In the rows, zero is written as 128.
Stage of each row:
[122 135 112 116 124 142 120 153 179 130 133 130 164 112 101 126 147 147
 128 132 126 130 142 133 111 126 145 131] : 8
[123 142 149 112 136 156 109 138 136 127 119 129 102 163 122 117 158 130
 113 125 145 129 129 128 117 118 176 100] : 6
[146 151  99 107 192 126 124 165 161 133 122 128  87 156 110 152 135 139
 142 121 127 131 121 147 118 149 153  96] : 6
[115 147 129 103 112 153 142 182 131 132 109 150 101 163 105 156 116 148
 126 116  86 120 103 144 115 160 146 117] : 4
[115 134 127 113 106 126 153 167 130 136 104 152  91 162 120 150 160 138
 130 117 109 127  83 140 107 133 147 130] : 1
[136 141 129 129 148 147 142 120 133 138 113 141 103 158 118 136 126 133
 136 124 130 106  93 135 110  95 164 101] : 1
[133 132 124 121 129 140 133 147 146 115 122 122 105 138 116 161 113 135
 115 113 117 142 108 143 116 141 124 119] : 0
[102 142 128  74 127 138 131 172 147 109 108 144 103 140 114 162 136 138
 144 124 100 125 120 150 119 147 144 108] : 6
[155 126 122 153 132 135 116 140 138 147 132 104 107 148 107 151 135 149
 137 121 148 129 121 134 110 122 128 122] : 6
[ 66 186 169   4 169 190 105 158 149  96  60 203  77 157  93 145 179 113
 118 128  65 117 149 140 127 154 248  28] : 7
[122 154 137  93 128  96 136 177 139 130 110 143  86 166 125 165 126 130
 124 109 128 115  95 139 108 144 146 100] : 4
[158 113 140 159 108 119 151 160 133 167 157 113 110 157 126 159 109 131
 129 120 127 149  73 140 124 131  84 173] : 8
[118 127 138 101 125 134 141 176 141 137 101 167 100 152 107 166 120 131
 137 128 110 135  96 137 130 148 144  91] : 4
[127 138 123 110 137 142 129 141 132 140 124 158 105 168 107 155 121 162
 132 123 182 132  96 132 111 121 146  98] : 4
[132 120 129 120 115 132 139 162 132 139 111 151 106 148 115 162 114 131
 136 117 118 131  95 136 113 144 138 102] : 2
[ 98 186 150  40 173 206 105 158 154  95 102 169  84 186  89 106 174 168
 142 127 127 119 154 145 104 131 221  59] : 5
[150 116 120 156 120 124 148 160 136 152 139 114 103 160 115 163 113 130
 121 114 138 136  93 117 111 122  93 144] : 3
[118 139 133 131 125 156 138 145 139 141 126 133  96 171 123 147 129 136
 140 115 134 142 119 126 109 113 152 119] : 2
[152 134 130 146  85 146 149 130 134 151 169  88 115 173 124 130 143 125
 126 114 145 123 120 146  97 111 125 162] : 3
[122 135 144 120 135 146 128 156 137 139 137 134 109 175 108 137 127 120
 129 115 123 176 113 131 110 144 149 127] : 5
[152  97 113 189  87 116 146 171 119 171 158  87 105 149 118 160 109 129
 111 114 142 131  76 129 118  97  63 202] : 2
[123 139  96 122 116 149 127 134 142 148 146 120 102 166  93 117 130 126
 128 135 133 110 120 133 125 107 152 136] : 0
[142 145 131 123 136 139 155 138 145 127 110 127  97 159 113 150 125 142
 146 123 127 128 113 136 113 139 132 109] : 4
[136 118 111 151 132 136 127 153 126 153 133 126 129 173 122 144 118 120
 126 120 140 133 111 134 112  99  99 128] : 1
[136 130 146 159 129 136 132 142 146 143 133 138 112 154 132 131 121 128
 140 130 158 140 115 140 110  87 139 122] : 0
[123 131 116 118  99 140 150 160 122 142 121 119  89 161 114 171 119 122
 120 117 113 133  73 130 114 131 121 138] : 1
[121 135 153 126 132 135 152 153 139 170 107 143 102 162 101 133 158 119
 151 123 119 111 104 131 113 119 155 104] : 4
[133 122 116 154 103 123 162 144 127 170 161 128 108 200 126 164  89 125
  99 135 140 132  75 140 101 107  93 149] : 2
[123 139 126 126 121 145 141 149 138 137 145 122 114 179 108 124 137 138
 121 124 131 120 104 149 127 107 125 148] : 5
[130 161 138 106 118 155 135 158 140 134 129 124 108 162 105 146 152 127
 135 140 113 134 125 143  93 141 152 132] : 4
[134 120 131 139 118 109 143 158 146 159 113 151  90 148 121 169 119 135
 137 124 128 113 117 125 105 142 133 130] : 2

Stage of each row:
[140 145 134 148 133 128 121 110 152 128 131 148 124 136 136 150 143  84
 129 146 128 131 101 128 102 141 130 137] : 8
[132 137 124 136 138 146 113 155 114 138 122 140 104 117 139 149 145 111
 115 118 126 131 118 131 162 139 127 138] : 2
[130 130 130 134 129 134 129 133 149 136 138 145 109 118 137 141 139 119
 132 140 135 127  99 127 132 135 134 141] : 5
[123 137 125 137 134 139 128 144 121 128 131 148 103 112 147 138 145 110
 127 122 130 129 122 137 165 137 131 140] : 2
[120 139 130 132 138 142 121 126 138 134 148 157 103 120 157 142 147  90
 133 156 135 133 115 137 136 146 138 137] : 8
[130 133 127 130 135 141 120 151 123 144 135 141 103 116 138 141 147 117
 115 124 136 126 129 135 162 135 128 140] : 3
[132 139 131 141 130 129 136 135 131 140 147 152 122 110 133 146 142 111
 141 146 131 128 111 127 125 143 131 141] : 7
[132 148 126 140 128 126 121 122 138 131 140 153 122 120 139 139 133  98
 132 136 131 132 116 134 110 135 135 132] : 7
[137 146 127 161 136 138 122 138 129 131 134 152 103 118 136 132 139 100
 139 145 131 131  90 130 139 137 138 133] : 5
[126 139 144 133 133 144 112 134 135 136 145 169 101 116 130 141 143  94
 138 149 138 125 110 133 141 127 140 160] : 7
